Here is a tiny trained network, its code and every weight. The questions are about switching its units off for an input and a class, where a switched-off unit gives its printed mean instead of its output.

import numpy as np


def w(rows, s, z=0):
    codes = np.array(rows[::2]) - 128.0
    scale = np.full(codes.shape[1], s)
    scale[-1] = z or s
    return codes * scale


def norm(h):
    return h / np.sqrt((h * h).mean(-1, keepdims=True) + 1e-5)


def f(y):
    return y / 2 * (1 + np.tanh(0.7978845608 * (y + 0.044715 * y**3)))


def log_softmax(a):
    a = a - a.max(-1, keepdims=True)
    return a - np.log(np.exp(a).sum(-1, keepdims=True))


def net(x, mask):
    res = np.array(x, float).reshape(1, 8) / 4 @ E
    u = 0
    for l in range(2):
        y = f(norm(res) @ A[l][:, :-1].T + A[l][:, -1])
        res = res + np.where(mask[u : u + 5], y, B[l][:, -1]) @ B[l][:, :-1]
        u += 5
    return log_softmax(norm(res)[-1] @ U[:, :-1].T + U[:, -1])


A, B = {}, {}
E = w([
[141,9,124],'x0',
[166,129,89],'x1',
[127,128,130],'x2',
[124,129,128],'x3',
[185,129,181],'x4',
[129,127,129],'x5',
[126,129,133],'x6',
[127,126,131],'x7',
],0.012)
A[0] = w([
[73,138,43,31],'L0N1',
[190,157,19,42],'L0N2',
[231,134,6,151],'L0N3',
[90,112,58,24],'L0N4',
[114,195,166,255],'L0N5',
],0.012,0.0054)
B[0] = w([
[186,137,8,158],'L0N1',
[79,116,160,156],'L0N2',
[54,111,209,218],'L0N3',
[197,158,96,139],'L0N4',
[101,53,135,254],'L0N5',
],0.012,0.0056)
A[1] = w([
[211,165,197,4],'L1N1',
[103,251,128,158],'L1N2',
[126,207,136,183],'L1N3',
[37,106,129,205],'L1N4',
[216,114,228,125],'L1N5',
],0.014,0.0038)
B[1] = w([
[217,93,1,137],'L1N1',
[240,67,191,160],'L1N2',
[246,55,195,138],'L1N3',
[125,202,118,255],'L1N4',
[89,211,54,211],'L1N5',
],0.011,0.0086)
U = w([
[209,195,16,132],'0',
[114,160,158,254],'1',
[240,2,244,216],'2',
[36,186,228,27],'3',
[87,191,128,74],'4',
[107,187,124,95],'5',
[103,183,138,73],'6',
],0.0091,0.0049)

Each question gives the input, the list of numbers given to net, and the class t.
The units are the neurons (one row each of A and B). Each row of codes is followed by its name. A weight is (code - 128) times the scale printed after its matrix; where a second scale follows, it is the last column's (A, B and U).
mask holds one flag per neuron, layer by layer. A switched-off neuron (its flag False) gives its mean, the last column of its row in B, instead of its output. The means were averaged over made-up inputs and are rounded, as every weight is.
A unit's drop is (log p(t) with every unit on - log p(t) with that unit switched off) / (log p(t) with every unit on - log p(t) with every unit switched off).
The circuit of an input: a set's keep is (log p(t) with only the set's units on - log p(t) with every unit switched off) / (log p(t) with every unit on - log p(t) with every unit switched off). Starting from all 10 units, units are removed one at a time, each time the one whose removal leaves the highest keep (on an exact tie, the one counted first), for as long as the keep stays at least 0.8.
circuit, biggest first: the units of the circuit, biggest drop first
unit that matters most: the unit with the biggest drop
top k neurons: the k neurons with the biggest drops, biggest first
k most important neurons of layer l: the k neurons of layer l with the biggest drops, biggest first
input [0,7,4,1,5,7,4,-1], class 3: circuit, biggest first	L0N3
input [-6,8,3,-7,4,-2,-4,0], class 3: top 3 neurons	L0N3; L0N5; L0N2
input [3,-4,-2,-6,-6,-3,0,5], class 0: circuit, biggest first	L0N3; L0N1
input [6,3,-5,-1,1,5,3,-7], class 4: top 4 neurons	L1N2; L0N5; L0N1; L1N3
input [5,-7,6,-3,2,-5,3,-8], class 4: circuit, biggest first	L0N5; L1N5; L1N2
input [2,-5,-3,0,6,4,0,3], class 0: top 2 neurons	L1N5; L0N3
input [-7,7,-4,7,-6,6,5,-3], class 2: circuit, biggest first	L1N2; L1N3
input [-2,-3,1,-1,8,5,5,-1], class 0: 2 most important neurons of layer 1	L1N1; L1N5
input [2,-3,-5,8,-8,-2,-1,0], class 0: circuit, biggest first	L0N1; L0N3
input [-8,-4,-3,2,-4,-7,0,0], class 2: top 4 neurons	L1N2; L1N3; L0N3; L1N5
input [4,-4,-4,5,8,-1,0,2], class 0: top 3 neurons	L1N5; L0N3; L1N1
input [-2,8,-3,6,-6,2,-3,-4], class 3: top 3 neurons	L0N3; L0N2; L1N5
input [3,4,5,1,5,6,0,-6], class 4: circuit, biggest first	L1N5; L0N3
input [3,-1,7,5,8,-8,3,-2], class 0: unit that matters most	L1N5
input [-6,-1,4,-2,3,-4,1,2], class 2: top 3 neurons	L1N3; L1N2; L0N3
input [-6,-2,-3,2,-7,3,3,5], class 0: circuit, biggest first	L0N3; L0N1; L1N2
input [-3,7,2,-7,-5,-4,6,-6], class 3: top 3 neurons	L0N3; L0N2; L1N5
input [3,-2,-3,2,-8,6,0,8], class 0: circuit, biggest first	L0N1; L0N3
input [5,-2,0,6,1,4,-4,4], class 6: 2 most important neurons of layer 0	L0N1; L0N5
input [-6,3,-1,5,3,5,-1,2], class 2: circuit, biggest first	L1N2
input [-7,5,-7,-6,-5,3,5,-4], class 2: top 3 neurons	L1N2; L1N3; L1N5
input [-7,-5,-7,-3,8,-8,-7,-1], class 0: 2 most important neurons of layer 0	L0N3; L0N5
input [-7,4,-7,-3,-6,-7,-6,2], class 2: circuit, biggest first	L1N2; L1N3
input [4,2,-6,-4,2,-5,1,-5], class 5: 2 most important neurons of layer 0	L0N5; L0N2
input [-4,8,5,7,-4,2,-4,2], class 3: 2 most important neurons of layer 0	L0N3; L0N2
